Below is a small trained network, with its code and all its weights. Each question gives an input and a target symbol and asks what happens when units are switched off, that is, made to give their printed mean instead of their output.

import numpy as np


def w(rows, s, z=0):
    codes = np.array(rows[::2]) - 128.0
    scale = np.full(codes.shape[1], s)
    scale[-1] = z or s
    return codes * scale


def f(y):
    return y / 2 * (1 + np.tanh(0.7978845608 * (y + 0.044715 * y**3)))


def softmax(a):
    e = np.exp(a - a.max(-1, keepdims=True))
    return e / e.sum(-1, keepdims=True)


def log_softmax(a):
    a = a - a.max(-1, keepdims=True)
    return a - np.log(np.exp(a).sum(-1, keepdims=True))


def net(x, mask):
    ids = ['αγδεηλμξσφψω'.index(c) for c in x.split()]
    T = len(ids)
    res = E[ids] + P[:T]
    u = 0
    for l in range(2):
        r = res
        for j in range(3):
            rows = slice(2 * j, 2 * j + 2)
            q, k, v = (r @ M[l][rows].T for M in (Q, K, V))
            z = softmax(np.where(np.tri(T) > 0, q @ k.T / 2**0.5, -1e9)) @ v
            o = O[l][rows]
            res = res + np.where(mask[u + j], z, o[:, -1]) @ o[:, :-1]
        u += 3
        y = f(res @ A[l][:, :-1].T + A[l][:, -1])
        res = res + np.where(mask[u : u + 8], y, B[l][:, -1]) @ B[l][:, :-1]
        u += 8
    return log_softmax(res[-1] @ U[:, :-1].T + U[:, -1])


Q, K, V, O, A, B = {}, {}, {}, {}, {}, {}
E = w([
[225,233,76,151,182,127,88,145],'α',
[135,32,198,114,88,185,166,145],'γ',
[80,94,179,36,119,129,156,157],'δ',
[112,113,183,171,136,167,53,132],'ε',
[253,129,119,160,128,235,133,138],'η',
[51,60,136,113,168,64,136,173],'λ',
[141,138,38,132,202,91,126,177],'μ',
[188,173,202,110,60,98,180,128],'ξ',
[104,113,187,197,156,49,122,155],'σ',
[109,254,164,108,156,76,65,139],'φ',
[162,47,66,145,162,152,160,173],'ψ',
[63,172,146,55,168,50,120,163],'ω',
],0.012)
P = w([
[133,109,124,106,232,167,136,2],'0',
[115,145,99,156,128,102,192,78],'1',
[131,144,135,154,136,115,177,122],'2',
[140,148,147,134,135,124,163,150],'3',
[150,142,151,126,127,133,149,171],'4',
[156,138,155,118,123,133,130,189],'5',
[155,127,153,116,112,136,109,207],'6',
[165,107,147,109,105,126,86,220],'7',
[199,81,149,97,105,96,67,225],'8',
],0.0087)
Q[0] = w([
[125,115,116,140,125,125,103,115],'0.h0',
[115,129,135,146,129,113,130,142],'0.h0',
[155,113,144,103,190,136,125,246],'0.h1',
[128,122,172,158,148,107,141,224],'0.h1',
[129,136,126,135,114,121,126,99],'0.h2',
[137,140,129,133,132,132,113,131],'0.h2',
],0.011)
K[0] = w([
[143,129,143,139,122,120,108,119],'0.h0',
[140,133,130,129,126,150,129,131],'0.h0',
[147,116,140,138,99,118,70,244],'0.h1',
[154,130,154,90,92,132,84,206],'0.h1',
[140,112,117,114,145,130,140,117],'0.h2',
[123,114,135,127,131,108,136,124],'0.h2',
],0.011)
V[0] = w([
[114,152,149,85,162,121,111,243],'0.h0',
[96,122,158,170,95,94,93,2],'0.h0',
[215,190,151,84,50,139,247,103],'0.h1',
[161,231,109,79,139,70,172,102],'0.h1',
[132,131,179,104,75,66,187,235],'0.h2',
[96,85,91,50,140,70,170,13],'0.h2',
],0.0072)
O[0] = w([
[138,111,111,67,85,152,79,253,127],'0.h0',
[79,147,107,217,187,193,217,31,94],'0.h0',
[125,75,57,156,130,36,27,76,252],'0.h1',
[143,29,92,118,77,131,82,66,200],'0.h1',
[143,97,133,207,140,140,24,220,133],'0.h2',
[141,157,158,87,218,209,123,3,92],'0.h2',
],0.0062,0.002)
A[0] = w([
[96,216,123,178,132,3,159,177,58],'0.n0',
[111,114,135,54,24,102,235,137,94],'0.n1',
[21,126,183,129,195,181,156,172,155],'0.n2',
[54,15,69,179,171,100,70,141,159],'0.n3',
[133,29,160,138,83,189,146,120,223],'0.n4',
[55,144,66,97,167,96,131,167,216],'0.n5',
[202,222,174,93,152,183,180,177,231],'0.n6',
[64,188,201,210,81,161,76,114,255],'0.n7',
],0.0066,0.0054)
B[0] = w([
[97,187,219,134,195,216,96,164,146],'0.n0',
[121,151,238,72,197,254,151,185,134],'0.n1',
[126,95,93,124,114,48,148,127,174],'0.n2',
[143,45,130,69,228,154,88,141,165],'0.n3',
[196,33,186,109,122,153,168,126,203],'0.n4',
[114,110,111,96,209,41,122,153,176],'0.n5',
[181,204,132,149,103,125,184,168,254],'0.n6',
[215,161,137,52,111,48,129,76,222],'0.n7',
],0.0068,0.0055)
Q[1] = w([
[92,104,145,151,113,192,157,93],'1.h0',
[236,108,147,18,106,104,139,152],'1.h0',
[228,149,169,157,153,73,132,144],'1.h1',
[163,58,131,114,129,46,114,178],'1.h1',
[2,154,96,209,147,246,141,90],'1.h2',
[176,132,28,184,153,161,138,168],'1.h2',
],0.0068)
K[1] = w([
[109,154,113,116,180,124,161,73],'1.h0',
[140,123,153,170,117,119,35,243],'1.h0',
[114,115,111,78,89,136,100,253],'1.h1',
[156,131,142,116,87,122,51,185],'1.h1',
[108,138,133,152,182,111,223,2],'1.h2',
[101,121,211,109,63,55,106,142],'1.h2',
],0.007)
V[1] = w([
[167,67,152,111,73,222,163,105],'1.h0',
[90,2,151,126,148,57,129,142],'1.h0',
[93,221,75,70,164,83,62,125],'1.h1',
[198,218,177,186,34,114,94,93],'1.h1',
[58,117,196,119,73,80,172,207],'1.h2',
[61,139,253,8,101,107,126,36],'1.h2',
],0.0068)
O[1] = w([
[60,187,152,118,175,96,39,176,114],'1.h0',
[162,214,68,160,129,127,203,109,150],'1.h0',
[159,42,188,162,94,217,174,131,84],'1.h1',
[61,38,95,166,179,4,179,172,254],'1.h1',
[161,137,41,206,139,135,113,1,99],'1.h2',
[237,124,98,217,137,168,47,241,129],'1.h2',
],0.0074,0.0026)
A[1] = w([
[121,113,104,150,94,99,121,78,171],'1.n0',
[153,85,93,167,147,139,94,177,251],'1.n1',
[159,131,154,138,70,159,193,150,235],'1.n2',
[127,82,117,104,141,140,93,89,129],'1.n3',
[149,254,103,120,126,115,111,117,157],'1.n4',
[112,178,124,78,99,127,135,126,185],'1.n5',
[85,138,98,128,193,80,74,166,203],'1.n6',
[187,179,100,202,121,155,131,115,211],'1.n7',
],0.015,0.0026)
B[1] = w([
[66,91,18,148,106,165,71,29,144],'1.n0',
[189,78,144,192,200,120,151,129,252],'1.n1',
[113,134,154,192,117,160,221,97,246],'1.n2',
[146,148,150,132,140,109,198,172,128],'1.n3',
[42,129,126,223,182,105,130,178,221],'1.n4',
[98,158,166,181,134,57,175,65,159],'1.n5',
[198,221,105,99,88,154,143,134,254],'1.n6',
[107,116,107,68,2,147,105,220,224],'1.n7',
],0.0086,0.0066)
U = w([
[145,142,186,119,161,124,175,190,215],'α',
[129,104,53,150,85,61,172,109,200],'γ',
[125,196,132,28,89,109,106,110,71],'δ',
[150,168,159,146,100,184,158,9,82],'ε',
[97,195,79,162,155,124,68,150,2],'η',
[80,68,126,137,126,158,22,187,117],'λ',
[71,164,100,159,73,185,130,130,67],'μ',
[57,139,138,180,193,110,116,75,116],'ξ',
[47,2,156,46,141,103,128,146,151],'σ',
[192,109,80,126,174,138,46,76,162],'φ',
[114,35,151,216,180,159,120,105,8],'ψ',
[173,107,126,113,57,216,116,105,32],'ω',
],0.009,0.0074)

Each question gives the input, a string of symbols that net reads in full, and the target symbol t.
The units are the heads (2 rows each of Q, K, V and O) and the neurons (one row each of A and B). Each row of codes is followed by its name. A weight is (code - 128) times the scale printed after its matrix; where a second scale follows, it is the last column's (O, A, B and U).
mask holds one flag per unit, layer by layer, with each layer's heads first. A switched-off unit (its flag False) gives its mean, the last column of its rows in O or B, instead of its output. The means were averaged over made-up inputs and are rounded, as every weight is.
A unit's drop is (log p(t) with every unit on - log p(t) with that unit switched off) / (log p(t) with every unit on - log p(t) with every unit switched off).
The circuit of an input: a set's keep is (log p(t) with only the set's units on - log p(t) with every unit switched off) / (log p(t) with every unit on - log p(t) with every unit switched off). Starting from the 12 units with the biggest drops (on a tie, the unit counted first), units are removed one at a time, each time the one whose removal leaves the highest keep (on an exact tie, the one counted first), for as long as the keep stays at least 0.8.
circuit, biggest first: the units of the circuit, biggest drop first
most important unit: the unit with the biggest drop
top k neurons: the k neurons with the biggest drops, biggest first
k most important neurons of layer l: the k neurons of layer l with the biggest drops, biggest first
heads that matter: for each layer, one digit per head in row order, 1 if its drop is at least 0.15 and else 0, layers parted by /
input σ η ξ α ξ φ ε, target ψ: circuit, biggest first -> (1.h1, 1.n1, 1.n7)
input λ ξ η ξ ε μ φ α ψ, target σ: most important unit -> 1.h2
input ψ η δ, target δ: heads that matter -> 010 / 110
input μ ε ξ α, target φ: circuit, biggest first -> (0.h1, 1.n2)
input ε γ σ α ξ φ ε σ η, target γ: heads that matter -> 001 / 011
input ξ μ η, target ε: heads that matter -> 100 / 011
input λ ε γ ε ξ ψ ξ φ μ, target ψ: heads that matter -> 000 / 110
input μ ψ μ, target ξ: heads that matter -> 010 / 011
input ξ ξ ψ α ε φ φ, target ψ: heads that matter -> 101 / 111
input ξ φ ψ, target ψ: heads that matter -> 000 / 001
input ε α ξ, target σ: heads that matter -> 010 / 110
input ξ η ξ μ ξ, target ε: 3 most important neurons of layer 1 -> (1.n2, 1.n7, 1.n4)
input ξ ξ α φ ξ α, target φ: heads that matter -> 010 / 000
input λ ω η α ξ ξ, target γ: circuit, biggest first -> (0.h1)
input η λ ξ η, target φ: heads that matter -> 111 / 110
input μ ε ξ ε, target φ: heads that matter -> 001 / 011
input ε η λ ξ α σ ω η, target ω: circuit, biggest first -> (1.n7, 1.n4)
input φ η δ μ δ η, target λ: heads that matter -> 000 / 111
input ε ε ξ ψ ψ, target ξ: heads that matter -> 101 / 111
input ψ δ σ ξ μ, target φ: most important unit -> 0.n7
input ξ α ξ λ φ η ξ ξ, target γ: circuit, biggest first -> (1.h2, 0.h2)
input ε μ ε σ λ δ ξ δ, target φ: heads that matter -> 000 / 001
input ω ε ξ α ξ δ ε, target λ: heads that matter -> 110 / 111
input ξ φ η ω σ ξ η λ η, target μ: top 3 neurons -> (0.n3, 1.n7, 0.n5)
input ξ ε α α η ε ε λ μ, target μ: top 2 neurons -> (1.n7, 0.n7)
input ε ε ε ε, target γ: top 3 neurons -> (0.n2, 0.n7, 0.n3)
input μ ε λ λ, target μ: most important unit -> 1.h1
input γ μ ε ω ε, target ω: 3 most important neurons of layer 1 -> (1.n7, 1.n4, 1.n5)
input ξ ε μ φ, target ε: 2 most important neurons of layer 0 -> (0.n7, 0.n4)
